Below are the code and all the weights of a small trained network. Each question names an input and a target symbol and asks about switching units off, where a switched-off unit gives its printed mean instead of its output.

import numpy as np


def w(rows, s, z=0):
    codes = np.array(rows[::2]) - 128.0
    scale = np.full(codes.shape[1], s)
    scale[-1] = z or s
    return codes * scale


def f(y):
    return np.maximum(y, 0)


def softmax(a):
    e = np.exp(a - a.max(-1, keepdims=True))
    return e / e.sum(-1, keepdims=True)


def log_softmax(a):
    a = a - a.max(-1, keepdims=True)
    return a - np.log(np.exp(a).sum(-1, keepdims=True))


def net(x, mask):
    ids = ['αβγδθμξφ'.index(c) for c in x.split()]
    T = len(ids)
    res = E[ids] + P[:T]
    r = res
    for j in range(3):
        rows = slice(2 * j, 2 * j + 2)
        q, k, v = (r @ M[0][rows].T for M in (Q, K, V))
        z = softmax(np.where(np.tri(T) > 0, q @ k.T / 2**0.5, -1e9)) @ v
        o = O[0][rows]
        res = res + np.where(mask[j], z, o[:, -1]) @ o[:, :-1]
    y = f(res @ A[0][:, :-1].T + A[0][:, -1])
    res = res + np.where(mask[3:27], y, B[0][:, -1]) @ B[0][:, :-1]
    return log_softmax(res[-1] @ U[:, :-1].T + U[:, -1])


Q, K, V, O, A, B = {}, {}, {}, {}, {}, {}
E = w([
[56,132,165],'α',
[122,191,16],'β',
[144,93,130],'γ',
[187,105,88],'δ',
[86,93,175],'θ',
[133,65,153],'μ',
[63,120,8],'ξ',
[204,246,163],'φ',
],0.014)
P = w([
[82,102,1],'0',
[135,70,141],'1',
[126,87,125],'2',
[97,108,125],'3',
[128,129,172],'4',
[131,120,153],'5',
],0.0098)
Q[0] = w([
[78,125,80],'h1',
[127,176,132],'h1',
[182,194,135],'h2',
[97,181,78],'h2',
[58,85,16],'h3',
[36,4,30],'h3',
],0.012)
K[0] = w([
[61,154,116],'h1',
[137,165,122],'h1',
[172,157,149],'h2',
[130,74,175],'h2',
[18,182,7],'h3',
[87,113,36],'h3',
],0.013)
V[0] = w([
[62,128,125],'h1',
[159,60,125],'h1',
[118,149,139],'h2',
[157,71,170],'h2',
[105,210,115],'h3',
[6,191,179],'h3',
],0.011)
O[0] = w([
[150,87,104,252],'h1',
[63,140,130,193],'h1',
[145,126,129,78],'h2',
[107,123,77,17],'h2',
[244,139,170,151],'h3',
[243,28,89,50],'h3',
],0.011,0.002)
A[0] = w([
[160,143,10,152],'n1',
[198,211,223,35],'n2',
[81,57,157,76],'n3',
[72,46,162,84],'n4',
[55,44,167,85],'n5',
[92,135,135,102],'n6',
[214,186,212,91],'n7',
[57,243,87,96],'n8',
[102,188,62,112],'n9',
[100,52,154,109],'n10',
[118,84,215,182],'n11',
[106,53,131,89],'n12',
[112,62,220,200],'n13',
[148,175,45,153],'n14',
[191,168,241,152],'n15',
[253,40,125,53],'n16',
[195,99,101,105],'n17',
[213,151,189,124],'n18',
[124,98,92,203],'n19',
[50,195,106,96],'n20',
[163,248,61,78],'n21',
[202,240,208,3],'n22',
[176,90,82,74],'n23',
[145,165,49,115],'n24',
],0.0065,0.0056)
B[0] = w([
[169,102,127,217],'n1',
[51,102,103,185],'n2',
[132,122,53,173],'n3',
[124,147,38,193],'n4',
[94,174,46,211],'n5',
[114,149,134,155],'n6',
[60,55,127,195],'n7',
[168,180,158,210],'n8',
[162,110,166,180],'n9',
[135,149,69,184],'n10',
[204,152,168,226],'n11',
[162,181,100,166],'n12',
[210,163,131,252],'n13',
[144,90,134,195],'n14',
[77,79,211,216],'n15',
[118,255,131,176],'n16',
[85,179,157,161],'n17',
[78,111,150,192],'n18',
[132,87,121,242],'n19',
[138,188,146,204],'n20',
[199,200,91,178],'n21',
[6,123,62,185],'n22',
[133,193,155,150],'n23',
[158,95,142,168],'n24',
],0.0073,0.0045)
U = w([
[250,209,89,111],'α',
[143,92,218,136],'β',
[30,110,146,202],'γ',
[116,248,161,20],'δ',
[112,2,48,255],'θ',
[71,170,41,22],'μ',
[163,121,193,147],'ξ',
[149,124,182,123],'φ',
],0.0073,0.0032)

Each question gives the input, a string of symbols that net reads in full, and the target symbol t.
The units are the heads (2 rows each of Q, K, V and O) and the neurons (one row each of A and B). Each row of codes is followed by its name. A weight is (code - 128) times the scale printed after its matrix; where a second scale follows, it is the last column's (O, A, B and U).
mask holds one flag per unit, heads first, then neurons. A switched-off unit (its flag False) gives its mean, the last column of its rows in O or B, instead of its output. The means were averaged over made-up inputs and are rounded, as every weight is.
A unit's drop is (log p(t) with every unit on - log p(t) with that unit switched off) / (log p(t) with every unit on - log p(t) with every unit switched off).
The circuit of an input: a set's keep is (log p(t) with only the set's units on - log p(t) with every unit switched off) / (log p(t) with every unit on - log p(t) with every unit switched off). Starting from the 12 units with the biggest drops (on a tie, the unit counted first), units are removed one at a time, each time the one whose removal leaves the highest keep (on an exact tie, the one counted first), for as long as the keep stays at least 0.8.
units of the circuit, in order: the units of the circuit, biggest drop first
top k neurons: the k neurons with the biggest drops, biggest first
heads that matter: for each layer, one digit per head in row order, 1 if its drop is at least 0.15 and else 0, layers parted by /
drop when u is switched off: that unit's drop, to one decimal
input μ φ θ, target μ: heads that matter : 001
input β α α α γ, target α: units of the circuit, in order : h3; n16; n13; n7
input β φ μ, target β: heads that matter : 011
input θ δ δ φ δ, target δ: units of the circuit, in order : h3; h1
input δ δ β γ, target δ: heads that matter : 101
input δ γ α, target δ: units of the circuit, in order : h3; n8; n20
input β α α θ ξ θ, target α: heads that matter : 001
input θ φ α α, target θ: units of the circuit, in order : h3
input α β γ, target α: units of the circuit, in order : h3; n16
input α α α β α, target α: top 2 neurons : n16; n13
input α β φ θ, target α: drop when n13 is switched off : 0.2
input α α δ, target α: drop when n13 is switched off : 0.0
input β β γ, target β: drop when h3 is switched off : 0.4
input β ξ α α φ, target γ: drop when n7 is switched off : 0.2
input α φ μ δ, target α: top neuron : n16
